In the rows, 128 means zero.
Facts:
bodo -χ-> fegroda; bregros -χ-> gromok; brifa -χ-> perelel
brifa -χ-> mobrovu; brifa -χ-> lasar; brusen -χ-> klaston
brusen -χ-> bretrir; bupo -χ-> mesko; bupo -χ-> toples
deskun -χ-> tutri; drafledris -χ-> lupul; drafledris -χ-> grodeflus
dreplam -χ-> flaflum; duska -χ-> klipak; fatrum -χ-> stiskes
fatrum -χ-> todrokel; fatrum -χ-> mota; flepel -χ-> klaston
flepel -χ-> grodeflus; flepel -χ-> sebrok; flipozur -χ-> tado
flugustas -χ-> zubom; flugustas -χ-> plogu; flugustas -χ-> mota
graga -χ-> tutri; grefli -χ-> broti; gritre -χ-> tutri
groma -χ-> gitras; gromir -χ-> trabrel; gromir -χ-> matres
gupi -χ-> neskim; kesu -χ-> fatrum; kesu -χ-> stogru
kesu -χ-> teklol; ketizis -χ-> mebu; kizir -χ-> kugru
kugru -χ-> gefure; laskol -χ-> reme; laskol -χ-> gefure
laskol -χ-> kizir; lebreflem -χ-> flipozur; lebreflem -χ-> gritre
lebreflem -χ-> tado; ligrozol -χ-> gazegok; lofak -χ-> bupo
lupul -χ-> deskun; lupul -χ-> fotan; matres -χ-> toples
mebu -χ-> lupul; migibus -χ-> drafledris; migibus -χ-> toples
mobrovu -χ-> reme; mobrovu -χ-> gazegok; mota -χ-> stifi
neskim -χ-> fotan; neskim -χ-> gefure; nipem -χ-> ketizis
perelel -χ-> trodrazi; pledezuk -χ-> trabrel; pliflol -χ-> toples
pliflol -χ-> mebu; plogu -χ-> reme; plogu -χ-> mebu
ploka -χ-> lupul; poflem -χ-> trefi; pulos -χ-> ploka
reme -χ-> gupi; reme -χ-> matres; sebrok -χ-> mizi
sizir -χ-> fotan; sizir -χ-> gefure; skeker -χ-> stifi
sofol -χ-> bakle; stogru -χ-> tobek; stogru -χ-> gefure
tobek -χ-> gefure; todrokel -χ-> perelel; trabrel -χ-> fotan
trabrel -χ-> lasar; tranun -χ-> lebreflem; trigoste -χ-> fegroda
trigoste -χ-> didubi; tutri -χ-> gazegok; vaze -χ-> fotan
zesem -χ-> lupul; zesem -χ-> fotan; zesem -χ-> tado
zifam -χ-> deskun; zifam -χ-> ketizis; zubom -χ-> stogru
zubom -χ-> plogu; zumam -χ-> trupul; zumam -χ-> tado
bakle -Ξ-> d; betrak -Ξ-> d; bibre -Ξ-> e
bodo -Ξ-> c; bodros -Ξ-> c; bregros -Ξ-> d
bretrir -Ξ-> d; brifa -Ξ-> a; bripom -Ξ-> c
broti -Ξ-> a; brusen -Ξ-> f; bupo -Ξ-> a
deskun -Ξ-> c; didubi -Ξ-> a; drafledris -Ξ-> a
dreban -Ξ-> a; dreplam -Ξ-> a; dritruzar -Ξ-> g
dubibran -Ξ-> a; duska -Ξ-> b; fatrum -Ξ-> e
fegroda -Ξ-> b; flaflum -Ξ-> e; flapen -Ξ-> g
flaste -Ξ-> b; flepel -Ξ-> a; flipozur -Ξ-> a
flugustas -Ξ-> a; foplur -Ξ-> g; fotan -Ξ-> c
gazegok -Ξ-> g; gefure -Ξ-> a; gitras -Ξ-> d
gopur -Ξ-> a; govil -Ξ-> c; graga -Ξ-> a
grefli -Ξ-> a; grikas -Ξ-> a; grires -Ξ-> d
gritre -Ξ-> b; grodeflus -Ξ-> a; groma -Ξ-> a
gromir -Ξ-> a; gromok -Ξ-> a; gupi -Ξ-> g
gusu -Ξ-> g; kesu -Ξ-> b; ketizis -Ξ-> a
kizir -Ξ-> a; klaston -Ξ-> a; klepe -Ξ-> e
klipak -Ξ-> g; klodre -Ξ-> c; klumo -Ξ-> a
kostapum -Ξ-> f; kugru -Ξ-> a; lasar -Ξ-> b
laskol -Ξ-> a; lebreflem -Ξ-> d; ligrozol -Ξ-> a
lofak -Ξ-> c; lupul -Ξ-> a; matres -Ξ-> a
mebu -Ξ-> b; mesko -Ξ-> a; mesu -Ξ-> a
migibus -Ξ-> a; mizi -Ξ-> b; mobrovu -Ξ-> c
molos -Ξ-> a; mota -Ξ-> a; naleple -Ξ-> b
nenen -Ξ-> c; neskil -Ξ-> a; neskim -Ξ-> b
nipem -Ξ-> a; peflovin -Ξ-> f; perelel -Ξ-> a
pledezuk -Ξ-> g; pliflol -Ξ-> b; plogu -Ξ-> b
ploka -Ξ-> g; poflem -Ξ-> a; pulos -Ξ-> c
radrek -Ξ-> e; reme -Ξ-> b; rogris -Ξ-> c
rolar -Ξ-> d; sebrok -Ξ-> c; sizir -Ξ-> a
skeker -Ξ-> b; skoso -Ξ-> b; sofol -Ξ-> a
sotru -Ξ-> d; stifi -Ξ-> a; stiskes -Ξ-> a
stiston -Ξ-> f; stogru -Ξ-> e; sudim -Ξ-> b
tado -Ξ-> b; teklol -Ξ-> c; tobek -Ξ-> d
todrokel -Ξ-> a; toples -Ξ-> b; trabrel -Ξ-> c
tranun -Ξ-> f; trefi -Ξ-> a; trigoste -Ξ-> g
trodrazi -Ξ-> b; troka -Ξ-> e; tropak -Ξ-> b
trupul -Ξ-> g; trustik -Ξ-> d; tutri -Ξ-> c
vaze -Ξ-> a; vipa -Ξ-> b; zaskam -Ξ-> d
zesem -Ξ-> a; zetrira -Ξ-> f; zibrim -Ξ-> d
zifam -Ξ-> a; zubom -Ξ-> a; zumam -Ξ-> b
betrak -Ω-> 289; bibre -Ω-> 252; bodo -Ω-> 135
bodros -Ω-> 135; bregros -Ω-> 203; bretrir -Ω-> 861
brifa -Ω-> 456; broti -Ω-> 203; brusen -Ω-> 135
bupo -Ω-> 289; deskun -Ω-> 289; didubi -Ω-> 252
drafledris -Ω-> 135; dreban -Ω-> 289; dreplam -Ω-> 203
dubibran -Ω-> 861; duska -Ω-> 920; fatrum -Ω-> 861
fegroda -Ω-> 252; flaflum -Ω-> 456; flapen -Ω-> 135
flaste -Ω-> 135; flepel -Ω-> 456; flugustas -Ω-> 203
foplur -Ω-> 252; gazegok -Ω-> 289; gefure -Ω-> 252
gitras -Ω-> 252; gopur -Ω-> 456; govil -Ω-> 289
graga -Ω-> 861; grefli -Ω-> 252; grikas -Ω-> 203
grires -Ω-> 920; gritre -Ω-> 289; grodeflus -Ω-> 861
groma -Ω-> 252; gromir -Ω-> 861; gromok -Ω-> 456
gupi -Ω-> 252; gusu -Ω-> 203; ketizis -Ω-> 289
kizir -Ω-> 252; klaston -Ω-> 252; klipak -Ω-> 456
klodre -Ω-> 252; klumo -Ω-> 252; kostapum -Ω-> 920
kugru -Ω-> 861; lasar -Ω-> 252; laskol -Ω-> 203
lebreflem -Ω-> 920; ligrozol -Ω-> 861; lupul -Ω-> 203
matres -Ω-> 456; mebu -Ω-> 252; mesko -Ω-> 920
mesu -Ω-> 135; migibus -Ω-> 203; mizi -Ω-> 456
mobrovu -Ω-> 456; mota -Ω-> 203; nenen -Ω-> 920
neskil -Ω-> 920; neskim -Ω-> 252; nipem -Ω-> 135
peflovin -Ω-> 861; perelel -Ω-> 252; pledezuk -Ω-> 252
pliflol -Ω-> 289; plogu -Ω-> 920; poflem -Ω-> 456
radrek -Ω-> 289; reme -Ω-> 920; rogris -Ω-> 861
rolar -Ω-> 135; sebrok -Ω-> 289; sizir -Ω-> 861
skeker -Ω-> 252; skoso -Ω-> 252; sofol -Ω-> 920
sotru -Ω-> 456; stifi -Ω-> 203; stiskes -Ω-> 135
stiston -Ω-> 203; stogru -Ω-> 289; sudim -Ω-> 203
tado -Ω-> 861; teklol -Ω-> 203; todrokel -Ω-> 135
toples -Ω-> 203; trabrel -Ω-> 252; tranun -Ω-> 861
trefi -Ω-> 456; trigoste -Ω-> 203; trodrazi -Ω-> 861
troka -Ω-> 861; tropak -Ω-> 861; trupul -Ω-> 252
trustik -Ω-> 252; tutri -Ω-> 920; vaze -Ω-> 252
vipa -Ω-> 920; zaskam -Ω-> 203; zesem -Ω-> 135
zetrira -Ω-> 456; zifam -Ω-> 456; zubom -Ω-> 252
zumam -Ω-> 203

Known rows:
[144 114 110 110 165 145 146  97 173  93 125 125 110 107 106 106 159 118
  96 100 116 141 110 127 140 140 159  95 111 131 109 107 179]: migibus
[150 128 130  87 168 124 129  51 127  91 154 151 128  98 106 111 159 124
 106 100 133 149 125  89 148 151 162 115  90 107 110  80 153]: tropak
[158 142 103 112 201 116 145  85 194  67 103 151 136  73 110 123 161 149
 112  89 121 135 114 161 112 188 160  92 112 136  62 118 180]: gupi
[165 148 162  87 186 128 135  65 152  70 110 156 117  98  91 126 209 138
 100 133 144 147 121 120 126 123 146 148 115 141 119 107 128]: neskim
[166 140 124 120 179 125 145  69 129  87  89 124 145 119 109 117 174 160
  89 113 128 147 139 139 133 153 158 113 127 138 116 116 136]: gefure
[161 111 113 115 180 118 127  89 148  86 107 140 145  91 109 112 192 137
  82 130 122 141 122 118 120 104 152 117 119 160 113  94 178]: sizir
[164 155 143  69 164 124 147  90 141 113 140 139  89 104 112 119 153 121
  92 130 141 148 102 120 173 191 159 122 100  73 127 108 134]: flaste
[150 122 112 107 171 126 136  81 134 105 125 128 126 103 123 104 147 125
  91 101 114 148 127 132 143 166 170  94 114 112 119 104 162]: broti
[152 106 123  74 182 155 126  92 172 106 140 107 137  94  95 133 148 102
  77 131 118 150  66 146 162 138 178 143  99 118 170 107 127]: pulos
[137 110 144  94 157 139 108  84 138  85 146 113 131 103 102  96 156  98
  94 103 109 143 100 101 125 105 150 116 110 146 131  77 153]: tranun
[147 110 103 100 184 152 110  51 121  96 150 112 163  97 107 130 143 122
  79  99 115 141  82 110 159 142 195 132 112 134 146  80 128]: govil
[146 132 115 106 170 110 143  94 156 118 129 111 157  96 143 125 122 134
  97 121 118 155 127 137 142 129 150 112  79 104 132  95 153]: neskil
[143 123 127  90 199 153 125  49 158  95 134  94 186  94 113 165 116 124
  90 106 110 157  67 163 160 155 198 160  92 120 165 107  80]: sotru
[150 143 101 113 202 116 141  86 195  74 112 153 127  74 114 121 160 140
 108  87 118 134 112 161 113 188 159  93 114 139  65 120 182]: pledezuk
[156 140 132  88 186 127 126 128 172 115 134 145  87  88 137 119 153 104
  71 152 120 136  92 155 133 150 150 111 123 126 139 118 166]: zesem
[137 145 135 104 183 124 153  74 166 103 115 115 147 117 134 127 121 138
 106 108 108 169 129 164 136 139 157 114  94 109 130 117 125]: gromok
[155 144  95 114 199 112 151  69 167  85 113 152 142  81 133 125 142 147
 110  80 113 138 124 157 122 217 171  85 107 123  72 116 163]: foplur
[149 132 134  90 166 129 162  92 200  97 152 122 119  97 100 133 154 129
 122 117 138 156 109 107 166 102 134 130  55  95 121  93 148]: plogu
[135 145 142 110 184 129 150  89 188  96 117 111 133 110 117 128 131 130
 105 107 113 166 120 165 129 110 150 113  97 118 128 119 141]: flepel
[138 137 128 111 173 146 168  97 210  93 115 103 129 120 111 130 127 133
 115  91 109 154 120 152 143 111 153 110  89 123 125 128 140]: matres

Rows:
No name comes twice in this set of rows, the named rows included.
[151 122 123  90 186 162 119  48 131  86 135 117 155 103 103 129 136 112
  89  92 117 145  86 135 163 150 189 135 118 132 152 107 102] | klodre
[141 134 141  74 171 110 107  61 125  85 158 154 123  99 119 106 133 104
  97 105 127 150 121  85 123 148 169 116 100 112 110  77 149] | tado
[153 127  88 111 193 111 146  97 188  84 122 149 125  73 110 115 158 144
 102  94 118 135 107 145 115 204 168  90 106 124  60 105 200] | trigoste
[148 128 132  84 163 127 145  86 141 119 126 123 117 114 117 115 140 114
  87 123 123 162 124 131 156 153 161 118  99  88 147 114 140] | klepe
[145 137 154  66 173 121 123  83 158  84 151 144  97 102  93 107 153  99
  96 115 134 148 106 102 125 145 163 126 108 112 106  97 159] | zumam
[134 104 122 100 204 152 104  62 133  90 167 116 174  65  81 103 198  95
  77  92 129 156  56 144 163  90 173 128 114 115 140  81 163] | deskun
[149 130  82 128 197 108 145  69 151  93 134 144 158  68 120 114 171 157
 106  81 121 147 114 150 135 199 167  75 101 102  57  89 204] | gazegok
[153 137 146  68 161 123 145  79 148 112 138 139 108 107 103 124 148 121
 101 126 131 159 116 119 156 174 162 130  86  76 129 112 133] | naleple
[143 141 140 101 177 140 135  57 130  94 127 135 124 114 116 107 146 118
  97  94 120 153 133 125 153 146 164 106 116 116 129 111 122] | bibre
[145 122 126  93 170 151 147  71 169  81 151 147 103 102  94 114 175 121
 119  91 133 139 110  89 154 122 155 115  92 122 111  79 159] | pliflol
[181 102 114  83 182 143 126  94 159  86  99  80 178  95  74 152 178 141
  64 152 128 135  54 143 159 153 184 179 108 138 158 107 115] | tobek
[168 151  87 104 191 104 154 113 173 114 117 137 112  80 134 125 140 149
  92 115 125 133 105 168 149 249 166  89 107  90  77 119 182] | flapen
[141 137 149  89 184 163 148  58 184  87 147 178  80  89 112 129 187 113
 126 100 120 141 112 125 157 117 146 119  96 136 132 103 134] | mebu
[158 110 127  72 184 142 118  74 137 114 127 127 143  86 123 146 156 114
  68 151 115 152  79 147 157 153 184 148 104 123 181 105 109] | fotan
[148 134 134  77 166 129 143  61 131  95 141 144 107 108 108 113 159 121
 104 106 134 153 121 103 150 169 168 117  99  95 114  96 139] | sudim

The same nodes again, as new rows of numbers:
Known rows:
[117 140 141 122 153 132 137 133 126 112 116 151 131 122 117 129 116 138
 130 143 109 125 130 140 139 120 146 133 123 125]: mesu
[174 103 148  84 153 126 104 141 149 154 124 128 142 114 119 105 125 139
 131 131 126 128 136 160 110 147 143 132 127 167]: trigoste
[ 83 149 149 183 146 140 138 149 127 122 114 132 124 115 124 134 109 122
 130 144 109 134 130  46 127  29 158 160 144 144]: klaston
[107 159 141 164 144 128 145 149 141 116 114 138 130 121 116 132 108 121
 136 139 109 125 145 102 127  67 158 149 125 157]: didubi
[154 125 169 123 132 138 135 141 144 121 113 109 146 102 121 129 127  87
 153 130 108 135 140 119  87 126 165 115 136 217]: fegroda
[146 149 126 154 153 127 125 157 136 126 129 134 128 121 113 130 107 128
 149 141 118 128 134 118 124 105 156 140 115 168]: grefli
[198 122 170  89 140 135 124 134 124 110 142 115 146 114 125 119 102  99
 162 135  92 136 123 125  97 182 135 113 135 144]: govil
[178 104 152 107 156 148  98 137 122 127 169  97 139  98 129 128 134 122
 151 121 102 132  95  96  73 239 136 130 154 159]: pliflol
[152 113 166 161 133 125 170 152 154 107 191 125 140 134 126  83 105 113
 168 138  92 136 168 179 128 196 102 122 124  83]: stogru
[145 141 170 161 122 133 136 147 168  94 123 124 152 124 136  90 101 119
 158 138 108 157 162 143 141 136 111 105 122 106]: flaflum
[ 99 151 153 152 148 129 138 140 154 109 107 145 128 119 124 128 122 135
 129 144 103 128 122 126 134  70 151 132 127 156]: trefi
[124 145 147 156 149 124 133 143 137 109 113 146 127 123 121 122 111 133
 136 144 111 133 124 135 146  90 139 121 117 120]: zetrira
[125 156 143 138 151 132 128 144 150 114 118 140 130 120 124 131 123 135
 130 144 110 128 126 143 136 107 149 135 117 160]: gopur
[168  92 133  61 137 147 148 123 146 157 131 104 156 118 127 134 134 105
 163 120  92 138 130 115  97 168 140 143 115 129]: tropak
[129 115 131  78 133 155 165 120 121 133 133 110 167 111 129 139 130  99
 162 111  80 131 133 134 103 179 144 114 108 132]: trodrazi
[133 134 130 136 156 132 141 133 159 136 109 163 144 130 127 131 124 150
 128 147 124 135 128 130 167 142 141 136  98 112]: sofol
[104  96 120 143 133 111 177 167 125 147 187 123 124 124 116  90 111 115
 167 116 107 134 193 143 146  67 116 153 123  76]: tobek
[140 111 132 130 123 132 145 151 138 124 135 102 145 116 123  87  90 109
 180 123  93 148 191 117 140  98 111 130 124  62]: klepe
[153 107 135  85 132 141 130 141 113 143 130  93 133 105 114 116  99  89
 178 120  76 140 157 123 111 103 138 142 130  73]: bripom
[119  81 118 119 150 129 137 150 116 134 160 109 128 107 117 125 135 115
 159 104  89 131 157  87 133  81 137 165 155 111]: ploka

Rows:
No name comes twice in this set of rows, the named rows included.
[129 137 147 136 141 120 147 139 174 141 107 156 158 133 142  94 124 148
 139 131 131 150 156 127 171 151 124 105 111 111] | grires
[176 134 168 140 135 136 146 138 160  98 143 118 154 126 131  89  94 125
 167 133 102 146 165 135 125 181 111 107 128 110] | radrek
[118 138 167 123 142 128 133 138 161 132 113 133 140 113 133 114 133 128
 137 132 112 132 127 129 112 121 152 117 139 187] | klipak
[137 140 152 130 146 121 149 145 148 108 136 137 151 132 138  88 108 142
 153 129 120 132 161 102 123 141 119 107 136 137] | betrak
[177 114 173  97 137 141 121 133 140 130 129 110 138 110 125 120 105 102
 161 144  90 142 111  98  92 161 128 132 147 146] | sebrok
[160  86 126  97 138 131 118 149 104 133 152  97 126 101 111 125 111  87
 179 113  82 140 150 120 119 125 124 165 144  70] | pulos
[144 118 179  92 130 135 141 133 115 107 137 130 140 107 117 103 115  96
 148 139  95 132 146 200 109 201 130 105 125 111] | teklol
[ 99 140 153 160 157 127 134 134 109  84 139 153 123 112 114 129 148 144
 118 129  95 124 136 129 156  92 131 162 155 102] | lupul
[120 101 119 106 141 134 138 146 120 144 135 108 133 109 118 120 120 113
 157 108 100 129 158 114  98  94 149 147 130 120] | dritruzar
[125 116 137 147 161 113 126 152 110 145 169 143 113 122 106 118 130 143
 129 140 108 117 133 185 148 137 130 144 118  88] | laskol
[145 122 152 122 158 126 114 138 131 150 112 136 134 122 117 121 104 142
 132 152 122 134 119 107 143 112 132 156 123  94] | brusen

